Below is a small trained network, with its code and all its weights. Each question gives an input and a class and asks what happens when units are switched off, that is, made to give their printed mean instead of their output.

import numpy as np


def w(rows, s, z=0):
    codes = np.array(rows[::2]) - 128.0
    scale = np.full(codes.shape[1], s)
    scale[-1] = z or s
    return codes * scale


def norm(h):
    return h / np.sqrt((h * h).mean(-1, keepdims=True) + 1e-5)


def f(y):
    return np.maximum(y, 0)


def log_softmax(a):
    a = a - a.max(-1, keepdims=True)
    return a - np.log(np.exp(a).sum(-1, keepdims=True))


def net(x, mask):
    res = np.array(x, float).reshape(1, 4) / 4 @ E
    u = 0
    for l in range(2):
        y = f(norm(res) @ A[l][:, :-1].T + A[l][:, -1])
        res = res + np.where(mask[u : u + 8], y, B[l][:, -1]) @ B[l][:, :-1]
        u += 8
    return log_softmax(norm(res)[-1] @ U[:, :-1].T + U[:, -1])


A, B = {}, {}
E = w([
[184,79,108,92,148,97,130,96],'x0',
[109,62,20,164,216,201,169,200],'x1',
[108,115,126,85,37,159,208,93],'x2',
[121,179,67,17,96,52,147,254],'x3',
],0.008)
A[0] = w([
[139,117,168,176,184,79,156,161,25],'L0N1',
[127,146,146,131,182,102,93,158,181],'L0N2',
[50,167,166,189,65,187,175,192,40],'L0N3',
[101,118,137,72,84,114,229,139,113],'L0N4',
[217,11,114,80,127,86,155,99,21],'L0N5',
[72,172,145,173,114,149,118,163,2],'L0N6',
[96,68,67,140,144,152,180,155,65],'L0N7',
[125,82,160,150,112,197,173,88,105],'L0N8',
],0.011,0.0055)
B[0] = w([
[157,58,99,91,130,124,72,91,155],'L0N1',
[132,140,94,135,56,159,96,107,255],'L0N2',
[83,210,102,81,173,138,145,85,213],'L0N3',
[115,120,109,139,29,163,70,135,232],'L0N4',
[61,254,100,73,190,150,156,76,211],'L0N5',
[140,169,91,55,210,124,154,63,159],'L0N6',
[163,134,164,139,134,206,165,187,246],'L0N7',
[115,126,87,171,51,95,121,132,240],'L0N8',
],0.015,0.0056)
A[1] = w([
[121,169,110,91,112,96,128,225,23],'L1N1',
[134,190,107,187,112,137,63,147,215],'L1N2',
[133,132,138,106,165,108,25,170,27],'L1N3',
[86,166,119,90,200,125,142,98,65],'L1N4',
[132,162,250,90,94,76,132,111,63],'L1N5',
[117,89,143,136,181,156,186,164,79],'L1N6',
[139,185,126,193,203,122,49,155,93],'L1N7',
[107,123,160,205,160,158,142,77,3],'L1N8',
],0.021,0.0024)
B[1] = w([
[91,97,142,167,152,32,121,76,195],'L1N1',
[218,90,172,126,170,142,123,125,249],'L1N2',
[76,145,112,104,23,176,132,131,164],'L1N3',
[160,166,170,96,170,108,142,91,180],'L1N4',
[108,117,79,149,212,193,156,215,173],'L1N5',
[143,134,140,118,191,177,90,199,158],'L1N6',
[55,179,87,126,72,161,187,129,187],'L1N7',
[78,114,129,89,118,3,98,138,175],'L1N8',
],0.017)
U = w([
[120,109,113,137,205,180,125,216,152],'0',
[99,75,140,140,124,2,99,98,190],'1',
[89,221,123,59,174,127,157,73,114],'2',
[114,127,102,117,9,190,118,107,211],'3',
[223,121,185,126,170,142,114,93,7],'4',
],0.017,0.0011)

Each question gives the input, the list of numbers given to net, and the class t.
The units are the neurons (one row each of A and B). Each row of codes is followed by its name. A weight is (code - 128) times the scale printed after its matrix; where a second scale follows, it is the last column's (A, B and U).
mask holds one flag per neuron, layer by layer. A switched-off neuron (its flag False) gives its mean, the last column of its row in B, instead of its output. The means were averaged over made-up inputs and are rounded, as every weight is.
A unit's drop is (log p(t) with every unit on - log p(t) with that unit switched off) / (log p(t) with every unit on - log p(t) with every unit switched off).
most important unit: the unit with the biggest drop
top k neurons: the k neurons with the biggest drops, biggest first
top k neurons in layer l: the k neurons of layer l with the biggest drops, biggest first
drop of u: that unit's drop, to one decimal
input [1,-8,1,7], class 0: top neuron in layer 0 => L0N8
input [-7,6,-7,-4], class 2: top 3 neurons => L1N7, L0N4, L0N6
input [0,-5,6,0], class 3: top 3 neurons => L0N4, L1N6, L1N4
input [5,2,4,-5], class 1: top 2 neurons => L1N8, L0N8
input [8,6,-8,-1], class 2: top 2 neurons in layer 1 => L1N4, L1N7
input [4,4,-5,-4], class 3: top 2 neurons in layer 1 => L1N7, L1N1
input [-7,4,-7,0], class 2: top 3 neurons => L0N6, L0N4, L1N4
input [-5,3,6,2], class 3: top 4 neurons => L0N4, L0N5, L0N7, L1N8
input [0,4,6,0], class 3: top 2 neurons => L0N4, L1N5
input [0,3,-2,-3], class 4: top 2 neurons => L0N8, L1N1
input [8,6,4,-1], class 2: top 3 neurons => L0N5, L1N2, L1N4
input [-1,-4,-3,-4], class 0: top 2 neurons in layer 1 => L1N5, L1N1
input [1,-7,1,-8], class 1: top 4 neurons => L1N8, L0N8, L1N6, L0N7
input [1,3,-6,4], class 3: most important unit => L1N3
input [6,1,-6,-4], class 2: top 3 neurons => L0N5, L0N4, L1N4
input [6,-5,7,8], class 1: top 2 neurons in layer 1 => L1N1, L1N7
input [-7,6,-7,1], class 2: top 2 neurons => L0N4, L0N6
input [-5,3,4,-5], class 1: top 3 neurons => L1N8, L0N8, L0N5
input [1,-3,0,2], class 4: top 3 neurons => L0N4, L1N7, L1N2
input [8,-8,-1,2], class 0: top neuron in layer 0 => L0N3
input [2,2,-1,0], class 4: top 3 neurons in layer 0 => L0N5, L0N7, L0N3
input [-5,-2,3,6], class 1: top 2 neurons => L1N1, L0N4
input [-3,-4,2,-1], class 0: top 2 neurons => L1N5, L0N5
input [5,0,5,6], class 1: top 2 neurons in layer 1 => L1N1, L1N7
input [2,-4,2,-1], class 0: drop of L1N5 => 0.5
input [1,-3,8,-3], class 3: drop of L1N1 => 0.1
input [-8,4,-6,0], class 2: most important unit => L0N6
input [3,-1,-3,-8], class 1: drop of L1N8 => 0.4
input [-6,3,-2,1], class 2: drop of L0N3 => 0.1
